[[123 120 117 137 132]
 [133 132 141 118 136]
 [134 136 131 131 142]
 [107 113 106 146 107]]
:
[[133 132 141]
 [134 136 131]]

[[122 131 120 131 109]
 [133 127 134 133 139]
 [135 122 137 122 152]]
:
[[133 127 134]
 [135 122 137]]

[[127 141 129]
 [127 132 140]
 [140 153 146]
 [133 131 134]]
:
[[127 132 140]
 [140 153 146]]

[[125 124 116]
 [130 106 126]
 [119 138 126]
 [120 137 125]
 [128 111 136]]
:
[[130 106 126]
 [119 138 126]]

[[103 129 130 127 132]
 [123 139 134 129 134]
 [116 123 141 135 123]]
:
[[123 139 134]
 [116 123 141]]

[[108 137 127 111]
 [120 102 126 133]
 [107 131 136 114]
 [110 151 129 107]
 [127 125 140 130]]
:
[[120 102 126]
 [107 131 136]]

[[135 120 116]
 [109 102 143]
 [130 116  98]
 [154  99 123]
 [145 139 103]]
:
[[109 102 143]
 [130 116  98]]
---
[[126 139 124 116 126]
 [121 116 132 142 121]
 [129 150 137 123 129]]
:
[[121 116 132]
 [129 150 137]]

[[122 146 128 151 130]
 [143 152 128 151 130]
 [122 123 130 118 129]]
:
[[143 152 128]
 [122 123 130]]

[[149 146 123]
 [147 148 121]
 [122 153 134]
 [107 137 146]
 [156 124 118]]
:
[[147 148 121]
 [122 153 134]]

[[118 115 121 123]
 [133 115 142 145]
 [110 130 122 117]
 [104 116 122 128]
 [127 132 127 121]]
:
[[133 115 142]
 [110 130 122]]

[[120 128 128 112 129]
 [135 130 128 102 127]
 [129 128 128 128 128]
 [135 130 129 102 127]
 [129 128 128 126 128]]
:
[[135 130 128]
 [129 128 128]]

[[121 106 147 138 135]
 [121 104 154 141 140]
 [115 105 151 136 136]
 [121 106 147 138 135]]
:
[[121 104 154]
 [115 105 151]]

[[121 127 134]
 [115 123 141]
 [131 127 107]]
:
[[115 123 141]
 [131 127 107]]
